Z832: [177 131 171 108 147  98 160 143 139 148]
Z387: [126 125 141 171 153 135  78 125 171 150]
Z256: [117 176 136 165 154 128 161 160 165  87]
Z981: [177 141 125 135 147  89 127 159  86 176]
Z586: [ 79 177  82 152 106 150 119 144 124 145]
Z801: [ 78 125 135 141 170 126 153 125 150 171]
gone Z387: [150 171 125 126 141  78 171 125 135] -> [153]
perm: [125 141 150  78 153 126 171 171 125 135] -> Z387
then: [125 135 141] -> [170]
perm: [131 171 108 147  98 160 143 139 148 177] -> Z832
perm: [125 150 171  78 125 135 141 170 126 153] -> Z801

Z979: [112 101 136 154 115 132 138  91 102 115 134 136]
Z357: [112 101 115 115 136 154 134 132 102 137  91 138]
Z256: [137 149 103 119  84 163 132 135 130 140 130 162]
Z832: [147 118 100 131  93 144 170  69  62  65 174  88]
perm: [136 134 115 102  91 138 132 115 154 136 101 112] -> Z979
step -1: [115 115] -> [114 114]
step +1: [163] -> [164]

Z586: [160 178 164 155  92 153 155 163 163  96 155 163 163 155 170]
Z832: [163 163 164 155 154 164 178  92 163 155 155 160 170  96 155]
Z357: [163  96 155 160 178 154 163 155 155 163 164 163 170  92 155]
Z256: [ 95  79  82 164  85 170 160 178 164  85  93 159 164 157 162]
then: [178 154 163 155 155 163] -> [164]
[163  96 155 160 178 154 163 155 155 163 164 163 170  92 155] -> Z357
then: [160 178 164  85  93] -> [159]
all Z586: [163] -> 7 8 11 12
step +1: [163 164] -> [164 165]
perm: [ 92  96 153 155 155 155 155 160 163 163 163 163 164 170 178] -> Z586
perm: [163 155 155 163 164 163 170  92 155 163  96 155 160 178 154] -> Z357

Z832: [163 167 113  77]
Z540: [152  88 152  95]
Z468: [117 162 117 108]
Z586: [172 110 148  94]
Z801: [137 111 113 140]
Z256: [147 130 133  99]
Z981: [167 163  87  88]
Z357: [163 167 142 129]
Z5: [ 80 156  94 170]
Z387: [ 77 153  91 160]
Z979: [142 179 142 172]
Z561: [161 112 157 126]
all Z540: [95] -> 3
[163 167 113  77] -> Z832
step +1: [142] -> [143]
all Z468: [162] -> 1
then: [162 117] -> [108]

Z981: [174 100 100 177  97  95 155 175 174 178 178  95]
Z540: [178 178 177 174 175 125 174  95  95 100  98 100]
Z5: [174 100 100 177  97  95 165 175 174 178 125  95]
then: [ 97  95 155] -> [175]
all Z540: [174] -> 3 6
perm: [ 95  95  97 100 100 125 165 174 174 175 177 178] -> Z5
[174 100 100 177  97  95 165 175 174 178 125  95] -> Z5
gone Z540: [125 175 174 100  98  95 178 174 100 178  95] -> [177]
gone Z540: [178 100 174 100 174 175 125 177 178  95  95] -> [98]
perm: [100  98 100  95  95 174 125 175 174 177 178 178] -> Z540

Z468: [140 128  74 150 176 131 137 135 162 129]
Z832: [132 120  89 150 175 126 131 120 173 126]
Z586: [111 122 156 125 135 116 137 121 130 130]
Z387: [110 113 155 118 101 103 120 120 110 124]
Z979: [155 118 101 103 119 120 136 167 133 129]
Z256: [135 130 156 137 116 125 129 121 111 122]
Z561: [151 106 101 148 166 136 136 167 166 151]
Z981: [107 111 111 120 104 100 127 122 115 119]
Z801: [122 132 152 126 139 135 131 120 127 139]
Z5: [115  83  96 151 137 129  99 150 163 134]
Z540: [124 118 147 118  86 117 111 121  97 124]
Z357: [141 136 141 124 109 148 112 122 104 138]
all Z981: [119] -> 9
step -1: [137 121 130] -> [136 120 129]
then: [155 118 101 103 120 120] -> [110]
perm: [133 155 103 120 129 101 119 118 136 167] -> Z979
step +1: [111] -> [112]
all Z801: [120] -> 7
perm: [156 125 135 116 137 121 130 130 111 122] -> Z586

Z979: [137 128 137 137 137  92 137 109 122 120 119 108 123 125]
Z256: [118 136 107 138 105 122 166 133 126 147 106 112 161 118]
Z468: [116 119 110 115 126 127 145 127 140 150 116 107 127 130]
Z561: [125 163 118 145  99 145 146 136 142 133 151 145 184 126]
Z540: [137 132 102 114 108 117 149 146 130 140 150 112 160 126]
Z387: [138 134 109 133 108 117 149 146 130 140 150 112 160  99]
Z5: [129 133 151 128 135 128 117 124 140 110 125 115 128 142]
Z801: [124 124 133 132 103 114 147 125 116 126 116 134 134 120]
Z357: [116 124 134 120 114 115 125 134 132 103 124 133 126 147]
Z832: [117 113 114 103 126 120 137 134 132 132 107 126 102 120]
Z981: [130 153 126 136 136 147 130 136 134 130 152 130 137 140]
all Z981: [136] -> 3 4 7
all Z979: [137] -> 0 2 3 4 6
step +1: [147 130 136 134] -> [148 131 137 135]
gone Z832: [120 134 132 126 137 117 114 102 103 126 132 113 120] -> [107]
perm: [120 134 134 116 126 116 125 147 114 103 132 133 124 124] -> Z801
step -1: [133 151 145 184] -> [132 150 144 183]
then: [133 132 103 114] -> [147]

Z979: [117 129 100 109 130 124 126 126 105 114 120]
Z5: [118 143 131 114 125 126 124 120 130 111 135]
Z540: [ 83 139 106  99 123 146 127 192 130 105 150]
Z387: [ 95 132 137  89 150 137 180 157 100 139 109]
Z981: [150 157 132  95 137 180 137  89 126 117 106]
Z832: [128 119 146 125 117 124 125 128 126 117 106]
Z561: [125 140 129 135 112 130 136 140 130 109 143]
all Z561: [136] -> 6
perm: [106 117 126  89 137 180 137  95 132 157 150] -> Z981
then: [ 95 132 137  89 150 137 180 157] -> [100]

Z357: [113 106 107 114 133 111 136 147 163  88 136 115 135 140 153 128 162 104
 113 115 113 104 118 106 117 127 123]
Z586: [131 110 138 124 142 111 148  97 161 170 138 144 100 127 156  96 124 130
 129 144 113 120 126 127 131 136 119]
Z561: [122 137 128 142  98 135 111 159 105  88 132 115 146 116 119 142 141 122
 142 112 142 127 153 137 118 119 141]
Z468: [107 108 134 148  70 123 123 136 111 134 105 103 126 148 161 126 121 117
 134 119 135 119 143 124 110 115 125]
Z387: [126 141 127 130 116 125 112 124 117  79 120 117 138 123 145 180 117 112
 105 125 133 116 127 133 105 148 157]
Z256: [110 130 128 149 164 116 120 122 135 144 158 161  87 111 124 110 120 144
 126 117 108 119 148 143 129 148 123]
Z981: [115  98 118 126 161 112 149 135 154 134 142 141 112 127 143  93 152 131
 130 116 114 110 134 108  98 130 105]
Z5: [100 144 147 123  88 136 122 134 125 102 135 115 156 107 126 139 139 114
 150 141 148 134 146 151 140 116 156]
Z979: [ 87 112 132 142 115 108 145 131 147 149 138 123 121 113 155  91 155 128
 144 133 118 117 142 102 107 129 128]
Z801: [100 131 159 130 116 118 136  99 145 142 149 144 120  98 148 114 125 119
 149 152 134 124 154 157 136 133 148]
Z832: [121 113 113 148 129 133 118 159 116 151 131 133 105 150 108  93 130 148
 138  98 116 131 139 128 115 109  92]
Z540: [124 143 148 135 134 128 149 103  96 137 100 137 130 117 150 137 109 110
 132 131 155 120 146 117  80 137 126]
all Z561: [122] -> 0 17
all Z357: [104] -> 17 21
step -1: [132] -> [131]
then: [124 142] -> [111]
then: [161 170 138 144 100 127] -> [156]

Z832: [120 109 149 109 110 129 100  81 123]
Z387: [113 116 174 137 130 123  99 106 158]
Z5: [133  99 147 126 119 118 116 130 155]
Z256: [112 117 164 102 104 135  98  74 128]
Z468: [121  95 154 142 137 112  80  82 133]
Z561: [126  97 146 115 113 122  97  87 129]
Z979: [112 117 164 102 104 135  98 121 113]
step -1: [130 123] -> [129 122]
gone Z979: [102 113 112 104 164 121 135  98] -> [117]
step +1: [99] -> [100]
step -1: [129 100  81] -> [128  99  80]
gone Z979: [121 113 164 102 104 117  98 135] -> [112]
step -1: [112] -> [111]

Z981: [141 137  87 153 148]
Z256: [108 113  77  75 103]
Z561: [ 90 110 111 109 137]
Z801: [112 112 109 173 112]
Z387: [147 151  73 168  79]
gone Z981: [141 153 137  87] -> [148]
gone Z561: [ 90 109 110 137] -> [111]
then: [110 111 109] -> [137]
all Z801: [112] -> 0 1 4

Z801: [111 106 149 124  97 138 131 100  99  95  94 113 149 149 155  95 118]
Z357: [173 168  94 184 113  73  70 108 134 136 117 178 161  92 119 135 182]
Z387: [144 165  95 121 168 116 125 167  86  88  92  95 148 166 166  87 102]
Z5: [111 100 138 131  94  97  95  99 149 106 124 113 149 149 155  95 118]
Z561: [166 150  95 121 168 116 125 167 166 166 169 166  85  96  85 166 130]
Z979: [144 150  95 136 168 116 125 167 166 166 169 139  88  96  85 166 130]
then: [106 149 124  97 138 131 100  99  95  94] -> [113]
all Z561: [166] -> 0 8 9 11 15
[144 150  95 136 168 116 125 167 166 166 169 139  88  96  85 166 130] -> Z979

Z832: [121 130 119 118 178]
Z468: [121 130 146 118 178]
Z561: [130 118 177 121 146]
all Z561: [146] -> 4
perm: [118 121 130 146 178] -> Z468
gone Z832: [121 119 130 178] -> [118]
step -1: [121 130] -> [120 129]

Z832: [132 138 144 133 133 124 125 128 128 131 130 124  95 145 132 128 119 125
 116 160 127]
Z5: [132 138 144 133 133 124 125 128 128 131 130 124 131 181 132 128 119 125
 116 160 127]
Z981: [133  95 133 160 116 132 130 119 128 129 124 131 127 128 138 125 144 125
 124 132 116]
Z979: [103 141  93 133 130 131 126 128 129 129 127 107 117 103 126 129 134 131
 133 187  93]
Z540: [145 111 127 127 126 142 130 128 122 103 127 126 114 134 127 126 150 125
 117 111 128]
perm: [ 95 116 119 124 124 125 125 127 128 128 128 130 131 132 132 133 133 138
 144 145 160] -> Z832
all Z540: [126] -> 4 11 15
all Z5: [131] -> 9 12
gone Z832: [125 119  95 128 124 133 128 133 132 130 138 116 125 128 160 132 124 131
 145 144] -> [127]
[103 141  93 133 130 131 126 128 129 129 127 107 117 103 126 129 134 131
 133 187  93] -> Z979
perm: [132 133 129 144 130 132 119 124 125 128 116 138 133 131 128 127 116 160
 125 124  95] -> Z981
gone Z832: [128 160 116 138 131 125 133 127 128  95 130 132 133 125 128 132 119 124
 145 124] -> [144]

Z357: [135 137 113 131 114]
Z540: [ 81  88 103 185  91]
Z979: [103 105 117 155 112]
Z801: [129 130 123 126 124]
Z5: [105 114 155 108 134]
then: [105 117 155] -> [112]
gone Z357: [135 131 113 137] -> [114]

Z801: [170 116 131 131 106 131]
Z586: [ 95 135 161 116 141 133]
Z540: [186 122 136 128 180 133]
Z256: [130 103 143 131 117 114]
Z979: [140 128 125 131 139 132]
Z981: [161 133 135 141  95 117]
Z357: [112 133 118 134 165 128]
step -1: [130 103] -> [129 102]
gone Z256: [131 143 114 103 117] -> [130]
all Z801: [131] -> 2 3 5
gone Z586: [141 133 161 135 116] -> [95]
then: [161 133] -> [135]
perm: [141  95 117 161 133 135] -> Z981

Z981: [169  92  92 156  92 111 164 121 109]
Z561: [136 158 134 157 152 138 166 114  82]
Z979: [111 121 164  92  91 109  92 169 156]
Z387: [149 165 149 167 166 150 149 135 117]
gone Z387: [167 149 149 117 150 165 135 149] -> [166]
all Z981: [92] -> 1 2 4
all Z387: [149] -> 0 2 6
perm: [ 92 111 164 121 109 169  92  92 156] -> Z981

Z801: [119 137 113  94 112 146 143 133 156  85  90 116 143 137 152  83 118 116
 124 117 122 110  93 125 126  97 147  78 119 104 183  83 132 131  93 117
 150  93 100 132 133 160 122 101 163 142  79 118 132 136 178 120 118 127
  89  89 152 107]
Z832: [153 117 112 124 119 124 150 113 136 149 120 115 110 123  98 128 113 133
 115 126 152 115  64 160 102 131 119  97  94 130 141 116 110 168 128 137
 120  92 114 174 129 131 118 112 139 102 160 113  82 100 134 137 146 108
 135  95 120 108]
Z979: [146 118 118 143 116 156 160  79 147 126 132 133 100 119  93 136  78 122
  90 142 152  93  85 132  93 132 127 104  83 113 117 133 131 137 125 112
 152  90 122 183 150 118 110 120 143  97 178  89  83 124 117 137 163 101
 119 107 116  94]
Z540: [107 121 131 152 122 137 133  96 120 114 131 131 128 133 135 134 114 123
 131 148 132 127 140 112 119 114 131 113 123 120 119 130 144  92 119 115
 148 149 129 132 132 110 123 135 122 121 148 118 122 135 125 133 133 130
 118 136 125 116]
gone Z832: [120 112 130 113 141 135 160 123 115 110  94 131 136 124 108 115 168 134
 146 100 128 113 149 150 119  95 102 152  64 108 137 126  82 102 120 124
 139 115 160 113 116 118 137  92 131 174 114 112  97 117  98 119 133 128
 110 153 120] -> [129]
gone Z832: [134 112 130 120  95 128 124  98 123 110 149  82 146 115 153 133 168 113
 137 102 100 137 115 108 152 135 131 119 174 118 113 119 126 112  92 139
 120 160  97 102 131  94 124 141  64 160 129 136 115 110 113 150 120 116
 117 108 128] -> [114]
then: [156  85  90 116 143] -> [137]
then: [ 92 114 174] -> [129]
step +1: [137 113  94] -> [138 114  95]
perm: [ 94 116 107 119 101 163 137 117 124  83  89 178  97 143 120 110 118 150
 183 122  90 152 112 125 137 131 133 117 113  83 104 127 132  93 132  85
  93 152 142  90 122  78 136  93 119 100 133 132 126 147  79 160 156 116
 143 118 118 146] -> Z979

Z586: [157 145 136 132 128 129 128 129 128 128 131 134 141 151 167 181 193 195
 186 173]
Z561: [155 143 135 130 129 129 128 128 127 129 130 134 141 153 166 182 193 195
 185 172]
Z540: [129 129 130 134 141 152 165 182 191 193 186 172 156 144 135 131 128 127
 128 129]
Z387: [190 194 191 177 161 148 138 132 129 129 128 128 128 129 130 131 138 147
 160 177]
Z979: [152 141 134 130 129 128 128 128 129 129 131 134 144 155 169 185 193 193
 181 167]
Z357: [140 133 129 128 127 128 127 128 128 129 136 143 156 171 185 195 191 181
 167 152]
Z981: [190 194 190 176 161 147 137 132 129 130 128 128 129 128 130 131 137 149
 162 177]
Z468: [128 127 127 128 131 133 138 148 163 179 190 194 189 175 159 146 136 131
 129 128]
Z5: [154 169 184 193 192 183 170 154 141 134 131 129 127 128 129 128 129 131
 134 141]
gone Z540: [127 156 172 128 165 193 130 135 141 152 134 128 129 129 144 182 186 129
 131] -> [191]
step +1: [194 191 177 161] -> [195 192 178 162]

Z586: [113 104 159 150 106 163 144 132 113 160 159 127 101 114]
Z256: [149 125 112 118 126 117 127 103 114 108 148 117 128 117]
Z357: [124 146 131 114 133 138 109 140 124 121 129 116 108 126]
Z5: [124 127 126 135 153 121 122 126 149 139 124 104 150 138]
Z832: [125 104 143 142 119 125  92 129 108 130 159 116 135 134]
Z540: [144 151 140 116 126 104 156 127 139 137 142 138 145 119]
Z468: [163 118 112 123 114  95 121 103 125 107 131 126 137 133]
Z979: [119 136 151 148 130 168 122 153 140 109 117 126 113 118]
Z801: [144 108 134 161 112 116 109 144 100 158 123 126 138 127]
Z561: [139 140 134  78 147 103 150 128 110 125 113 155 145 148]
Z387: [109 130 149 153 135 167 112 118 141 121 127 110 113 118]
step -1: [159] -> [158]
gone Z561: [125 113 150 103 148 147 140 134 155 139  78 128 145] -> [110]

Z540: [ 88 132 129 136 126 159 128 166 143 124 158 143 110 123 118  95 147 170
  96 121 140 125 128 119 121 134 141]
Z387: [117 134 122 113 125 163 148 178 129 117 148 131 128 115 117  88 136 176
 100 122 109 133 158 144 120 153 143]
Z801: [143 119 110 128 143 125 141 136 118 124 158 129  88 126 121 128 159 124
  95 170 134  96 140 166 121 147 132]
step -1: [ 95 147] -> [ 94 146]
perm: [141 134 121 119 128 125 140 121  96 170 147  95 118 123 110 143 158 124
 143 166 128 159 126 136 129 132  88] -> Z540
step +1: [166 143 124] -> [167 144 125]
then: [129  88 126] -> [121]
step +1: [144 120] -> [145 121]

